Below is a small trained network, with its code and all its weights. Each question gives an input and a class and asks what happens when units are switched off, that is, made to give their printed mean instead of their output.

import numpy as np


def w(rows, s, z=0):
    codes = np.array(rows[::2]) - 128.0
    scale = np.full(codes.shape[1], s)
    scale[-1] = z or s
    return codes * scale


def norm(h):
    return h / np.sqrt((h * h).mean(-1, keepdims=True) + 1e-5)


def f(y):
    return y / 2 * (1 + np.tanh(0.7978845608 * (y + 0.044715 * y**3)))


def log_softmax(a):
    a = a - a.max(-1, keepdims=True)
    return a - np.log(np.exp(a).sum(-1, keepdims=True))


def net(x, mask):
    res = np.array(x, float).reshape(1, 4) / 4 @ E
    u = 0
    for l in range(4):
        y = f(norm(res) @ A[l][:, :-1].T + A[l][:, -1])
        res = res + np.where(mask[u : u + 4], y, B[l][:, -1]) @ B[l][:, :-1]
        u += 4
    return log_softmax(norm(res)[-1] @ U[:, :-1].T + U[:, -1])


A, B = {}, {}
E = w([
[89,1,67,98,126],'x0',
[157,91,192,189,36],'x1',
[162,123,130,80,123],'x2',
[49,164,153,67,74],'x3',
],0.0097)
A[0] = w([
[30,144,87,248,135,40],'L0N0',
[123,114,160,133,124,138],'L0N1',
[243,117,121,18,83,3],'L0N2',
[170,115,146,152,42,29],'L0N3',
],0.014,0.0051)
B[0] = w([
[173,84,252,14,152,238],'L0N0',
[137,116,145,187,63,154],'L0N1',
[131,95,252,59,165,233],'L0N2',
[74,95,164,219,152,251],'L0N3',
],0.018,0.0023)
A[1] = w([
[110,51,95,110,126,2],'L1N0',
[70,120,133,80,33,81],'L1N1',
[248,58,120,172,179,11],'L1N2',
[111,43,99,136,98,48],'L1N3',
],0.017,0.005)
B[1] = w([
[254,112,98,103,141,187],'L1N0',
[71,170,130,118,99,212],'L1N1',
[25,193,154,93,74,253],'L1N2',
[196,120,88,123,105,198],'L1N3',
],0.022,0.0055)
A[2] = w([
[187,233,172,173,140,38],'L2N0',
[110,120,61,202,162,1],'L2N1',
[126,90,216,68,171,123],'L2N2',
[79,125,100,140,250,81],'L2N3',
],0.021,0.0033)
B[2] = w([
[200,65,48,65,83,206],'L2N0',
[96,116,205,32,136,132],'L2N1',
[101,117,191,66,156,251],'L2N2',
[125,140,183,251,176,164],'L2N3',
],0.019,0.011)
A[3] = w([
[96,80,175,234,107,158],'L3N0',
[91,156,93,112,248,3],'L3N1',
[16,210,76,115,122,6],'L3N2',
[100,168,85,97,248,207],'L3N3',
],0.018,0.0018)
B[3] = w([
[182,182,121,161,234,209],'L3N0',
[158,44,185,179,163,183],'L3N1',
[87,221,58,133,124,254],'L3N2',
[171,128,235,253,33,210],'L3N3',
],0.014,0.0065)
U = w([
[131,109,214,61,113,145],'0',
[207,94,20,92,81,140],'1',
[156,137,143,250,136,175],'2',
[45,218,83,127,75,167],'3',
[120,142,126,109,158,130],'4',
[60,88,63,142,170,1],'5',
],0.016,0.009)

Each question gives the input, the list of numbers given to net, and the class t.
The units are the neurons (one row each of A and B). Each row of codes is followed by its name. A weight is (code - 128) times the scale printed after its matrix; where a second scale follows, it is the last column's (A, B and U).
mask holds one flag per neuron, layer by layer. A switched-off neuron (its flag False) gives its mean, the last column of its row in B, instead of its output. The means were averaged over made-up inputs and are rounded, as every weight is.
A unit's drop is (log p(t) with every unit on - log p(t) with that unit switched off) / (log p(t) with every unit on - log p(t) with every unit switched off).
The circuit of an input: a set's keep is (log p(t) with only the set's units on - log p(t) with every unit switched off) / (log p(t) with every unit on - log p(t) with every unit switched off). Starting from the 12 units with the biggest drops (on a tie, the unit counted first), units are removed one at a time, each time the one whose removal leaves the highest keep (on an exact tie, the one counted first), for as long as the keep stays at least 0.8.
circuit, biggest first: the units of the circuit, biggest drop first
most important unit: the unit with the biggest drop
k most important neurons: the k neurons with the biggest drops, biggest first
k most important neurons of layer l: the k neurons of layer l with the biggest drops, biggest first
drop of u: that unit's drop, to one decimal
input [7,2,-5,-3], class 1: 3 most important neurons : L1N3, L0N2, L1N0
input [1,-4,5,6], class 3: 3 most important neurons : L1N1, L0N0, L3N2
input [2,3,1,-2], class 4: 2 most important neurons : L0N3, L2N0
input [5,-5,-1,-1], class 1: circuit, biggest first : L1N0
input [-5,5,5,6], class 3: 3 most important neurons : L2N3, L0N0, L1N1
input [-5,-2,-3,4], class 1: 2 most important neurons : L2N0, L1N2
input [-4,7,0,1], class 2: 2 most important neurons : L0N3, L2N2
input [-4,5,3,1], class 2: 3 most important neurons : L0N3, L1N0, L2N2
input [-8,-8,7,-8], class 1: 4 most important neurons : L2N0, L0N0, L0N3, L2N2
input [-4,8,-7,3], class 2: 3 most important neurons : L0N3, L3N0, L0N2
input [-5,-2,4,6], class 3: 2 most important neurons : L1N1, L1N0
input [-5,-6,3,6], class 2: circuit, biggest first : L1N2, L3N3, L0N0
input [3,5,1,6], class 3: 3 most important neurons : L1N1, L2N3, L3N2
input [-7,8,6,3], class 2: most important unit : L0N3
input [-6,-2,-2,-7], class 3: 2 most important neurons : L1N2, L1N0
input [-4,0,3,1], class 1: 3 most important neurons : L2N0, L0N0, L1N2
input [7,-8,-1,7], class 2: 2 most important neurons of layer 3 : L3N3, L3N1
input [8,-6,-4,-5], class 1: 2 most important neurons : L1N0, L1N3
input [3,2,-4,6], class 3: 2 most important neurons : L1N1, L0N2
input [1,8,7,-2], class 2: circuit, biggest first : L0N3
input [-7,-7,6,-1], class 1: 2 most important neurons of layer 0 : L0N0, L0N3
input [8,3,-7,8], class 1: 2 most important neurons of layer 1 : L1N0, L1N3
input [-6,-1,3,8], class 3: 3 most important neurons of layer 1 : L1N1, L1N0, L1N3
input [-7,7,3,-2], class 1: 2 most important neurons of layer 2 : L2N0, L2N3
input [6,2,2,6], class 1: drop of L1N3 : 0.7
input [-5,4,2,-8], class 3: drop of L1N2 : 1.3
input [-8,1,-3,4], class 1: circuit, biggest first : L2N0
input [-8,2,-3,8], class 1: drop of L2N2 : 0.1
input [-3,-8,4,7], class 2: drop of L3N1 : 0.1
